Below are the code and all the weights of a small trained network. Each question names an input and a target symbol and asks about switching units off, where a switched-off unit gives its printed mean instead of its output.

import numpy as np


def w(rows, s, z=0):
    codes = np.array(rows[::2]) - 128.0
    scale = np.full(codes.shape[1], s)
    scale[-1] = z or s
    return codes * scale


def norm(h):
    return h / np.sqrt((h * h).mean(-1, keepdims=True) + 1e-5)


def softmax(a):
    e = np.exp(a - a.max(-1, keepdims=True))
    return e / e.sum(-1, keepdims=True)


def log_softmax(a):
    a = a - a.max(-1, keepdims=True)
    return a - np.log(np.exp(a).sum(-1, keepdims=True))


def net(x, mask):
    ids = ['αβγδεθλπστφψω'.index(c) for c in x.split()]
    T = len(ids)
    res = E[ids] + P[:T]
    u = 0
    for l in range(2):
        r = norm(res)
        for j in range(3):
            rows = slice(3 * j, 3 * j + 3)
            q, k, v = (r @ M[l][rows].T for M in (Q, K, V))
            z = softmax(np.where(np.tri(T) > 0, q @ k.T / 3**0.5, -1e9)) @ v
            o = O[l][rows]
            res = res + np.where(mask[u + j], z, o[:, -1]) @ o[:, :-1]
        u += 3
    return log_softmax(norm(res)[-1] @ U[:, :-1].T + U[:, -1])


Q, K, V, O = {}, {}, {}, {}
E = w([
[98,200,26],'α',
[84,172,52],'β',
[125,97,119],'γ',
[203,105,146],'δ',
[61,59,107],'ε',
[105,69,18],'θ',
[114,75,60],'λ',
[170,199,103],'π',
[247,172,132],'σ',
[175,201,81],'τ',
[95,89,108],'φ',
[99,80,187],'ψ',
[69,110,156],'ω',
],0.012)
P = w([
[137,90,190],'0',
[203,82,29],'1',
[206,108,2],'2',
[166,105,89],'3',
[174,91,65],'4',
[204,114,117],'5',
[104,117,96],'6',
[101,148,133],'7',
[96,149,149],'8',
[110,149,70],'9',
[186,164,149],'10',
[124,132,98],'11',
],0.0081)
Q[0] = w([
[220,112,106],'0.h1',
[135,149,253],'0.h1',
[78,216,71],'0.h1',
[75,89,106],'0.h2',
[149,180,249],'0.h2',
[52,144,150],'0.h2',
[198,95,127],'0.h3',
[254,83,49],'0.h3',
[62,56,143],'0.h3',
],0.0075)
K[0] = w([
[90,197,155],'0.h1',
[69,138,15],'0.h1',
[140,255,146],'0.h1',
[168,195,95],'0.h2',
[169,14,61],'0.h2',
[131,152,124],'0.h2',
[96,127,66],'0.h3',
[110,37,127],'0.h3',
[13,136,184],'0.h3',
],0.0081)
V[0] = w([
[241,9,70],'0.h1',
[79,138,79],'0.h1',
[114,254,208],'0.h1',
[166,178,145],'0.h2',
[210,187,100],'0.h2',
[195,190,31],'0.h2',
[76,41,182],'0.h3',
[113,107,232],'0.h3',
[132,142,235],'0.h3',
],0.008)
O[0] = w([
[75,204,57,255],'0.h1',
[99,123,112,115],'0.h1',
[162,7,254,71],'0.h1',
[157,163,245,141],'0.h2',
[62,232,161,205],'0.h2',
[186,166,168,245],'0.h2',
[135,179,85,94],'0.h3',
[14,75,105,35],'0.h3',
[139,58,142,25],'0.h3',
],0.0054,0.0058)
Q[1] = w([
[205,122,119],'1.h1',
[113,154,99],'1.h1',
[147,98,193],'1.h1',
[56,104,111],'1.h2',
[178,66,77],'1.h2',
[142,59,159],'1.h2',
[161,165,55],'1.h3',
[162,74,89],'1.h3',
[51,248,93],'1.h3',
],0.012)
K[1] = w([
[107,120,99],'1.h1',
[212,107,248],'1.h1',
[123,179,98],'1.h1',
[155,191,145],'1.h2',
[102,100,131],'1.h2',
[64,152,142],'1.h2',
[145,68,223],'1.h3',
[119,206,141],'1.h3',
[125,104,156],'1.h3',
],0.014)
V[1] = w([
[12,117,42],'1.h1',
[113,111,173],'1.h1',
[83,87,44],'1.h1',
[176,90,204],'1.h2',
[100,90,101],'1.h2',
[94,123,110],'1.h2',
[127,223,133],'1.h3',
[189,79,23],'1.h3',
[97,179,72],'1.h3',
],0.011)
O[1] = w([
[70,151,212,4],'1.h1',
[130,63,108,63],'1.h1',
[32,166,181,65],'1.h1',
[140,97,67,57],'1.h2',
[87,251,119,65],'1.h2',
[77,150,166,93],'1.h2',
[202,191,177,174],'1.h3',
[14,193,2,172],'1.h3',
[110,226,190,114],'1.h3',
],0.0078,0.0045)
U = w([
[135,140,47,254],'α',
[152,172,58,178],'β',
[168,189,169,175],'γ',
[79,124,15,109],'δ',
[52,185,157,75],'ε',
[96,196,173,57],'θ',
[95,202,199,49],'λ',
[207,2,116,163],'π',
[145,75,180,67],'σ',
[137,45,181,71],'τ',
[72,167,178,54],'φ',
[71,98,123,45],'ψ',
[57,51,141,78],'ω',
],0.0087,0.0082)

Each question gives the input, a string of symbols that net reads in full, and the target symbol t.
The units are the heads (3 rows each of Q, K, V and O). Each row of codes is followed by its name. A weight is (code - 128) times the scale printed after its matrix; where a second scale follows, it is the last column's (O and U).
mask holds one flag per head, layer by layer. A switched-off head (its flag False) gives its mean, the last column of its rows in O, instead of its output. The means were averaged over made-up inputs and are rounded, as every weight is.
A unit's drop is (log p(t) with every unit on - log p(t) with that unit switched off) / (log p(t) with every unit on - log p(t) with every unit switched off).
The circuit of an input: a set's keep is (log p(t) with only the set's units on - log p(t) with every unit switched off) / (log p(t) with every unit on - log p(t) with every unit switched off). Starting from all 6 units, units are removed one at a time, each time the one whose removal leaves the highest keep (on an exact tie, the one counted first), for as long as the keep stays at least 0.8.
circuit, biggest first: the units of the circuit, biggest drop first
most important unit: the unit with the biggest drop
which heads matter: for each layer, one digit per head in row order, 1 if its drop is at least 0.15 and else 0, layers parted by /
drop when u is switched off: that unit's drop, to one decimal
input π π ε α θ θ π ψ φ δ β, target π: circuit, biggest first	[0.h1, 1.h3, 0.h3]
input π α ω β ε ε σ, target π: most important unit	0.h1
input π θ δ δ λ π δ δ π π π φ, target π: circuit, biggest first	[0.h1, 0.h3, 1.h3]
input π δ δ, target π: which heads matter	100 / 001
input π φ π τ φ λ ε σ β θ ψ, target π: circuit, biggest first	[0.h1, 1.h3, 0.h2, 0.h3]
input π θ β, target π: circuit, biggest first	[0.h1, 1.h3]
input π δ ε π θ δ β θ ω γ, target π: which heads matter	100 / 001
input π ε α δ ε ε δ π γ π δ, target π: which heads matter	110 / 001
input π δ π ε, target π: circuit, biggest first	[1.h3, 0.h1]
input π π δ λ τ γ π λ, target π: circuit, biggest first	[0.h1, 1.h3]
input π π π δ ε θ π δ σ θ λ φ, target π: circuit, biggest first	[0.h1, 1.h3]
input π π δ α δ π δ ε, target π: circuit, biggest first	[1.h3, 0.h1, 0.h3, 1.h2]
input π λ ε π ψ, target π: which heads matter	111 / 001
input π β ω, target π: circuit, biggest first	[0.h1]
input π β δ ε π δ π π δ π, target π: circuit, biggest first	[0.h1, 1.h3, 0.h3]
input π ε σ ε π φ π δ π α α, target π: which heads matter	100 / 001
input π λ π π π ω γ, target π: which heads matter	101 / 001
input π π δ τ, target π: drop when 0.h3 is switched off	0.1
input π ψ δ δ π π τ, target π: drop when 0.h2 is switched off	-0.1
input π π π β π θ ω π π α, target π: drop when 0.h1 is switched off	0.6
input π ε π π σ π ε β φ δ θ, target π: drop when 1.h1 is switched off	0.0
